Below is a small trained network, with its code and all its weights. Each question gives an input and a target symbol and asks what happens when units are switched off, that is, made to give their printed mean instead of their output.

import numpy as np


def w(rows, s, z=0):
    codes = np.array(rows[::2]) - 128.0
    scale = np.full(codes.shape[1], s)
    scale[-1] = z or s
    return codes * scale


def norm(h):
    return h / np.sqrt((h * h).mean(-1, keepdims=True) + 1e-5)


def f(y):
    return y / 2 * (1 + np.tanh(0.7978845608 * (y + 0.044715 * y**3)))


def softmax(a):
    e = np.exp(a - a.max(-1, keepdims=True))
    return e / e.sum(-1, keepdims=True)


def log_softmax(a):
    a = a - a.max(-1, keepdims=True)
    return a - np.log(np.exp(a).sum(-1, keepdims=True))


def net(x, mask):
    ids = ['αβγδεηθλμπστφψω'.index(c) for c in x.split()]
    T = len(ids)
    res = E[ids] + P[:T]
    u = 0
    for l in range(2):
        r = norm(res)
        for j in range(2):
            rows = slice(4 * j, 4 * j + 4)
            q, k, v = (r @ M[l][rows].T for M in (Q, K, V))
            z = softmax(np.where(np.tri(T) > 0, q @ k.T / 4**0.5, -1e9)) @ v
            o = O[l][rows]
            res = res + np.where(mask[u + j], z, o[:, -1]) @ o[:, :-1]
        u += 2
        y = f(norm(res) @ A[l][:, :-1].T + A[l][:, -1])
        res = res + np.where(mask[u : u + 4], y, B[l][:, -1]) @ B[l][:, :-1]
        u += 4
    return log_softmax(norm(res)[-1] @ U[:, :-1].T + U[:, -1])


Q, K, V, O, A, B = {}, {}, {}, {}, {}, {}
E = w([
[159,56,96,103,57,197,74,191,31],'α',
[17,142,144,88,97,95,189,181,155],'β',
[127,218,140,136,222,234,83,108,156],'γ',
[135,57,144,186,186,178,181,123,136],'δ',
[186,21,121,101,201,145,124,57,135],'ε',
[111,181,59,89,30,106,191,148,114],'η',
[51,165,211,165,167,138,176,179,56],'θ',
[108,122,63,138,117,117,140,136,223],'λ',
[199,110,149,79,4,161,134,155,151],'μ',
[131,126,128,95,94,51,4,129,165],'π',
[131,90,177,120,98,122,161,181,217],'σ',
[173,186,100,84,114,49,124,145,137],'τ',
[73,204,110,112,131,154,76,186,178],'φ',
[110,93,164,30,139,132,37,171,99],'ψ',
[165,134,116,181,163,61,184,112,68],'ω',
],0.021)
P = w([
[146,114,38,3,134,120,104,158,144],'0',
[148,70,61,74,138,155,58,144,136],'1',
[156,108,55,79,91,146,63,157,138],'2',
[148,99,41,65,87,158,67,133,126],'3',
[134,79,77,131,84,148,41,133,136],'4',
[154,116,45,73,60,156,78,149,134],'5',
[143,93,58,85,106,164,68,165,123],'6',
],0.0067)
Q[0] = w([
[156,143,132,145,80,232,47,155,141],'L0H1',
[216,126,47,147,76,80,160,107,104],'L0H1',
[174,71,200,78,227,78,53,85,118],'L0H1',
[101,241,123,115,99,56,61,38,139],'L0H1',
[179,199,20,139,76,42,173,95,216],'L0H2',
[120,216,73,139,196,75,96,117,54],'L0H2',
[142,132,164,75,66,131,201,169,3],'L0H2',
[2,169,138,61,97,75,74,162,142],'L0H2',
],0.05)
K[0] = w([
[162,121,160,146,83,254,85,155,137],'L0H1',
[240,143,66,169,70,110,130,122,95],'L0H1',
[196,87,198,89,214,115,50,138,101],'L0H1',
[160,218,118,131,59,99,13,107,132],'L0H1',
[217,168,43,70,125,74,150,123,226],'L0H2',
[121,211,99,156,198,113,120,123,97],'L0H2',
[157,147,134,84,67,90,227,154,36],'L0H2',
[37,191,148,104,93,62,100,189,128],'L0H2',
],0.054)
V[0] = w([
[125,66,130,161,87,143,184,108,103],'L0H1',
[168,158,119,204,134,67,211,130,112],'L0H1',
[180,108,88,118,91,125,43,150,99],'L0H1',
[183,101,145,100,131,32,94,100,150],'L0H1',
[55,116,131,127,168,90,132,107,75],'L0H2',
[128,150,37,178,185,125,141,80,131],'L0H2',
[91,132,106,105,97,70,91,167,85],'L0H2',
[154,177,168,129,158,144,157,93,2],'L0H2',
],0.05)
O[0] = w([
[171,70,89,156,76,136,234,102,78,116],'L0H1',
[142,155,101,226,126,58,226,133,179,25],'L0H1',
[217,125,72,54,102,98,43,152,142,252],'L0H1',
[157,53,102,100,152,21,78,36,146,134],'L0H1',
[98,114,112,218,165,80,102,129,38,72],'L0H2',
[117,102,25,144,236,187,64,121,136,90],'L0H2',
[82,162,74,124,65,43,109,197,99,228],'L0H2',
[251,160,135,193,188,122,184,214,35,21],'L0H2',
],0.024,0.025)
A[0] = w([
[55,155,131,90,37,111,137,159,124,200],'L0N1',
[129,73,143,172,146,223,253,58,164,2],'L0N2',
[209,69,78,178,132,84,161,76,117,115],'L0N3',
[190,22,123,110,131,120,64,109,122,92],'L0N4',
],0.05,0.0045)
B[0] = w([
[112,75,34,78,122,145,101,134,94,254],'L0N1',
[212,78,161,143,57,104,2,109,118,155],'L0N2',
[118,76,34,117,196,133,153,182,198,155],'L0N3',
[87,185,132,59,91,131,143,71,47,203],'L0N4',
],0.037,0.059)
Q[1] = w([
[102,132,67,63,42,83,122,121,81],'L1H1',
[147,98,113,97,93,106,174,88,136],'L1H1',
[196,155,152,181,160,131,189,186,167],'L1H1',
[151,113,124,253,238,212,112,178,126],'L1H1',
[150,112,66,46,108,162,79,97,40],'L1H2',
[143,143,62,147,157,150,171,125,201],'L1H2',
[110,121,163,201,193,69,195,103,146],'L1H2',
[110,158,177,143,105,142,49,149,85],'L1H2',
],0.05)
K[1] = w([
[169,107,121,222,139,151,163,198,129],'L1H1',
[134,116,131,130,120,130,100,196,152],'L1H1',
[142,144,141,128,62,114,130,144,191],'L1H1',
[37,145,72,25,139,114,87,25,148],'L1H1',
[143,150,136,66,182,168,92,46,135],'L1H2',
[141,128,106,114,75,41,124,149,156],'L1H2',
[107,83,105,178,97,3,125,142,98],'L1H2',
[127,153,109,175,129,210,108,133,98],'L1H2',
],0.048)
V[1] = w([
[107,175,26,48,58,104,142,101,136],'L1H1',
[54,254,162,156,93,116,245,170,133],'L1H1',
[65,116,166,112,10,234,83,133,34],'L1H1',
[199,74,142,234,45,136,132,114,129],'L1H1',
[131,228,129,110,168,146,148,158,147],'L1H2',
[44,105,146,157,76,51,175,132,89],'L1H2',
[178,200,150,123,143,221,124,149,154],'L1H2',
[128,136,119,110,140,201,117,158,167],'L1H2',
],0.028)
O[1] = w([
[74,105,200,175,198,66,206,209,149,254],'L1H1',
[18,254,61,110,67,122,139,139,123,47],'L1H1',
[92,163,249,158,118,127,109,45,121,206],'L1H1',
[126,89,126,178,60,156,46,109,137,85],'L1H1',
[97,172,130,57,136,132,144,77,116,104],'L1H2',
[76,140,112,125,30,99,127,186,142,87],'L1H2',
[104,119,120,30,155,154,135,46,96,109],'L1H2',
[141,140,103,101,171,142,121,97,107,147],'L1H2',
],0.022,0.035)
A[1] = w([
[166,167,107,46,111,93,42,92,194,203],'L1N1',
[107,107,161,153,232,66,188,76,98,82],'L1N2',
[27,153,162,172,152,205,104,153,67,2],'L1N3',
[208,128,154,155,115,157,196,169,1,156],'L1N4',
],0.063,0.0027)
B[1] = w([
[161,170,143,241,165,140,184,164,158,254],'L1N1',
[202,174,86,42,23,156,170,119,151,177],'L1N2',
[163,94,189,184,185,99,238,167,79,159],'L1N3',
[3,211,124,208,77,173,71,86,102,168],'L1N4',
],0.038,0.063)
U = w([
[79,213,115,184,58,170,111,117,76,213],'α',
[42,48,119,105,135,83,158,152,51,112],'β',
[140,139,183,121,215,209,141,207,119,91],'γ',
[195,71,148,195,97,176,51,107,94,164],'δ',
[153,146,131,79,204,173,157,52,68,204],'ε',
[160,101,19,134,138,148,125,202,94,169],'η',
[79,113,178,206,124,118,209,117,46,163],'θ',
[51,92,150,145,133,161,148,85,204,74],'λ',
[204,150,162,65,34,136,195,114,116,67],'μ',
[106,158,175,82,126,60,27,123,105,75],'π',
[116,97,209,116,50,137,172,131,178,99],'σ',
[150,172,136,161,168,20,103,118,147,129],'τ',
[61,143,164,140,197,208,95,190,184,84],'φ',
[155,165,186,87,112,136,52,187,2,1],'ψ',
[175,134,116,186,181,62,197,134,137,118],'ω',
],0.0085,0.0042)

Each question gives the input, a string of symbols that net reads in full, and the target symbol t.
The units are the heads (4 rows each of Q, K, V and O) and the neurons (one row each of A and B). Each row of codes is followed by its name. A weight is (code - 128) times the scale printed after its matrix; where a second scale follows, it is the last column's (O, A, B and U).
mask holds one flag per unit, layer by layer, with each layer's heads first. A switched-off unit (its flag False) gives its mean, the last column of its rows in O or B, instead of its output. The means were averaged over made-up inputs and are rounded, as every weight is.
A unit's drop is (log p(t) with every unit on - log p(t) with that unit switched off) / (log p(t) with every unit on - log p(t) with every unit switched off).
The circuit of an input: a set's keep is (log p(t) with only the set's units on - log p(t) with every unit switched off) / (log p(t) with every unit on - log p(t) with every unit switched off). Starting from all 12 units, units are removed one at a time, each time the one whose removal leaves the highest keep (on an exact tie, the one counted first), for as long as the keep stays at least 0.8.
circuit, biggest first: the units of the circuit, biggest drop first
most important unit: the unit with the biggest drop
k most important neurons: the k neurons with the biggest drops, biggest first
k most important neurons of layer l: the k neurons of layer l with the biggest drops, biggest first
which heads matter: for each layer, one digit per head in row order, 1 if its drop is at least 0.15 and else 0, layers parted by /
drop when u is switched off: that unit's drop, to one decimal
input γ η ε μ, target ε: which heads matter : 10 / 01
input β ε μ π γ π, target ε: most important unit : L1H2
input τ ε γ η δ π η, target δ: 2 most important neurons : [L0N2 L0N4]
input δ η ε η μ, target δ: circuit, biggest first : [L1H1 L0H1 L0N2]
input ε μ τ λ, target φ: circuit, biggest first : [L0H2 L1N1]
input ε μ ε θ ε α, target α: circuit, biggest first : [L0H2 L1N4]
input γ ε τ λ, target ε: circuit, biggest first : [L1H2 L0H1]
input ε ε π μ, target σ: 3 most important neurons : [L0N4 L1N2 L1N1]
input η ψ γ η ω, target ω: 2 most important neurons : [L0N3 L0N1]
input γ τ η φ β, target β: circuit, biggest first : [L0N1 L0H2]
input β η θ θ μ, target μ: 2 most important neurons of layer 1 : [L1N4 L1N1]
input δ η μ, target δ: circuit, biggest first : [L1H1 L0N2 L0H1]
input μ θ η μ η ε π, target π: which heads matter : 10 / 00
input γ φ φ, target φ: 3 most important neurons : [L1N1 L0N4 L1N2]
input ε ψ β, target θ: 2 most important neurons of layer 0 : [L0N4 L0N3]
input φ θ θ τ γ, target γ: most important neuron of layer 0 : [L0N4]
input π μ ε τ ω ε γ, target γ: 2 most important neurons : [L1N3 L0N4]
input η δ η π η η η, target δ: 2 most important neurons of layer 0 : [L0N2 L0N3]
input η σ η, target β: 2 most important neurons : [L1N1 L1N2]
input φ η ψ, target ψ: 2 most important neurons : [L1N1 L0N4]
input ψ μ η η, target β: most important unit : L1H1
input θ η η ε τ, target τ: 3 most important neurons : [L1N1 L1N4 L1N2]
input μ ψ η π η λ φ, target γ: 3 most important neurons of layer 1 : [L1N3 L1N4 L1N1]
input η η π β ε π ψ, target π: which heads matter : 11 / 00
input π η τ, target τ: drop when L1H2 is switched off : 0.0
input η ε η μ, target μ: drop when L1N4 is switched off : 0.1
